Below are the code and all the weights of a small trained network. Each question names an input and a target symbol and asks about switching units off, where a switched-off unit gives its printed mean instead of its output.

import numpy as np


def w(rows, s, z=0):
    codes = np.array(rows[::2]) - 128.0
    scale = np.full(codes.shape[1], s)
    scale[-1] = z or s
    return codes * scale


def f(y):
    return y / 2 * (1 + np.tanh(0.7978845608 * (y + 0.044715 * y**3)))


def softmax(a):
    e = np.exp(a - a.max(-1, keepdims=True))
    return e / e.sum(-1, keepdims=True)


def log_softmax(a):
    a = a - a.max(-1, keepdims=True)
    return a - np.log(np.exp(a).sum(-1, keepdims=True))


def net(x, mask):
    ids = ['ΔΘΠαβγελξστω'.index(c) for c in x.split()]
    T = len(ids)
    res = E[ids] + P[:T]
    q, k, v = (res @ M[0].T for M in (Q, K, V))
    z = softmax(np.where(np.tri(T) > 0, q @ k.T / 3**0.5, -1e9)) @ v
    res = res + np.where(mask[0], z, O[0][:, -1]) @ O[0][:, :-1]
    y = f(res @ A[0][:, :-1].T + A[0][:, -1])
    res = res + np.where(mask[1:13], y, B[0][:, -1]) @ B[0][:, :-1]
    return log_softmax(res[-1] @ U[:, :-1].T + U[:, -1])


Q, K, V, O, A, B = {}, {}, {}, {}, {}, {}
E = w([
[80,126,171,139],'Δ',
[101,122,142,125],'Θ',
[84,114,151,139],'Π',
[140,136,203,89],'α',
[159,118,83,74],'β',
[194,122,160,35],'γ',
[208,158,87,53],'ε',
[79,56,59,113],'λ',
[114,51,137,69],'ξ',
[148,228,156,124],'σ',
[122,248,192,145],'τ',
[128,238,54,174],'ω',
],0.017)
P = w([
[198,123,133,123],'0',
[223,113,132,136],'1',
[249,111,136,154],'2',
[202,120,109,188],'3',
[148,138,66,133],'4',
[120,151,97,79],'5',
[88,169,120,73],'6',
[70,160,86,62],'7',
[74,170,124,42],'8',
],0.013)
Q[0] = w([
[105,80,167,218],'head 0',
[186,108,164,193],'head 0',
[229,34,39,255],'head 0',
],0.0073)
K[0] = w([
[199,89,185,94],'head 0',
[239,81,17,122],'head 0',
[167,96,210,254],'head 0',
],0.0095)
V[0] = w([
[199,170,128,74],'head 0',
[137,29,70,72],'head 0',
[143,57,250,90],'head 0',
],0.012)
O[0] = w([
[149,204,90,110,254],'head 0',
[56,98,3,166,109],'head 0',
[16,135,148,87,46],'head 0',
],0.017,0.0057)
A[0] = w([
[161,96,116,141,46],'neuron 0',
[17,125,132,45,161],'neuron 1',
[97,88,134,147,166],'neuron 2',
[90,141,89,87,144],'neuron 3',
[127,169,49,138,129],'neuron 4',
[193,108,92,75,12],'neuron 5',
[136,47,85,63,135],'neuron 6',
[226,139,194,178,131],'neuron 7',
[161,152,123,86,3],'neuron 8',
[181,188,79,94,67],'neuron 9',
[113,138,96,5,107],'neuron 10',
[189,26,158,133,150],'neuron 11',
],0.011,0.0045)
B[0] = w([
[79,196,179,135,140],'neuron 0',
[243,147,94,253,198],'neuron 1',
[145,66,200,93,138],'neuron 2',
[77,83,190,204,169],'neuron 3',
[116,111,185,49,186],'neuron 4',
[95,151,134,198,185],'neuron 5',
[212,161,127,144,154],'neuron 6',
[116,129,51,90,255],'neuron 7',
[5,161,174,141,169],'neuron 8',
[50,13,184,149,234],'neuron 9',
[55,203,166,195,181],'neuron 10',
[143,185,69,143,151],'neuron 11',
],0.0058,0.021)
U = w([
[179,49,254,174,219],'Δ',
[127,86,156,140,75],'Θ',
[150,52,203,163,74],'Π',
[139,130,195,175,2],'α',
[69,90,90,111,121],'β',
[68,162,104,156,19],'γ',
[57,80,139,122,137],'ε',
[101,20,99,138,162],'λ',
[99,64,140,200,90],'ξ',
[105,130,151,104,104],'σ',
[129,132,193,110,84],'τ',
[183,133,75,99,237],'ω',
],0.009,0.0058)

Each question gives the input, a string of symbols that net reads in full, and the target symbol t.
The units are the heads (3 rows each of Q, K, V and O) and the neurons (one row each of A and B). Each row of codes is followed by its name. A weight is (code - 128) times the scale printed after its matrix; where a second scale follows, it is the last column's (O, A, B and U).
mask holds one flag per unit, heads first, then neurons. A switched-off unit (its flag False) gives its mean, the last column of its rows in O or B, instead of its output. The means were averaged over made-up inputs and are rounded, as every weight is.
A unit's drop is (log p(t) with every unit on - log p(t) with that unit switched off) / (log p(t) with every unit on - log p(t) with every unit switched off).
The circuit of an input: a set's keep is (log p(t) with only the set's units on - log p(t) with every unit switched off) / (log p(t) with every unit on - log p(t) with every unit switched off). Starting from the 12 units with the biggest drops (on a tie, the unit counted first), units are removed one at a time, each time the one whose removal leaves the highest keep (on an exact tie, the one counted first), for as long as the keep stays at least 0.8.
circuit, biggest first: the units of the circuit, biggest drop first
most important unit: the unit with the biggest drop
k most important neurons: the k neurons with the biggest drops, biggest first
input Δ Δ Δ γ Δ ξ λ, target ξ: circuit, biggest first : [head 0; neuron 1; neuron 7]
input ε ε Δ ω Δ τ γ, target τ: 2 most important neurons : [neuron 1; neuron 3]
input ξ γ ξ τ Δ τ ξ ε γ, target ε: 3 most important neurons : [neuron 9; neuron 1; neuron 4]
input Δ ξ ω α, target ω: 3 most important neurons : [neuron 9; neuron 3; neuron 10]
input ω ω λ, target ω: circuit, biggest first : [neuron 11; head 0]
input Δ ε ω Δ Π β ξ ω γ, target ω: circuit, biggest first : [head 0; neuron 7]
input γ Θ Π Π ω Π, target ω: most important neuron : [neuron 9]
input ω α β ω Δ Δ ω, target ω: 2 most important neurons : [neuron 7; neuron 3]
input σ β τ τ γ, target τ: circuit, biggest first : [head 0; neuron 1]
input α Δ τ α, target τ: circuit, biggest first : [head 0; neuron 9]
input ω Δ σ Π ω ω γ, target ω: circuit, biggest first : [neuron 7; head 0]
input ε Δ ε γ, target ε: circuit, biggest first : [head 0; neuron 1; neuron 9]
input τ λ ξ Δ Δ ξ Δ, target ξ: 2 most important neurons : [neuron 1; neuron 3]
input Δ ξ λ β, target λ: most important unit : head 0
input Π ω Θ, target ω: circuit, biggest first : [neuron 9; neuron 3; neuron 10]
input ω Π ξ ω λ, target ω: circuit, biggest first : [neuron 9; neuron 8]
input Δ Δ ξ τ ω ξ, target ω: 4 most important neurons : [neuron 9; neuron 3; neuron 11; neuron 6]
input ε γ Θ α σ ε ω Δ, target ω: 2 most important neurons : [neuron 3; neuron 10]
input γ ω Δ ξ Δ γ Δ, target γ: circuit, biggest first : [head 0; neuron 9]
input Δ ω Δ ω Δ Δ ε γ ε, target ε: most important unit : neuron 9
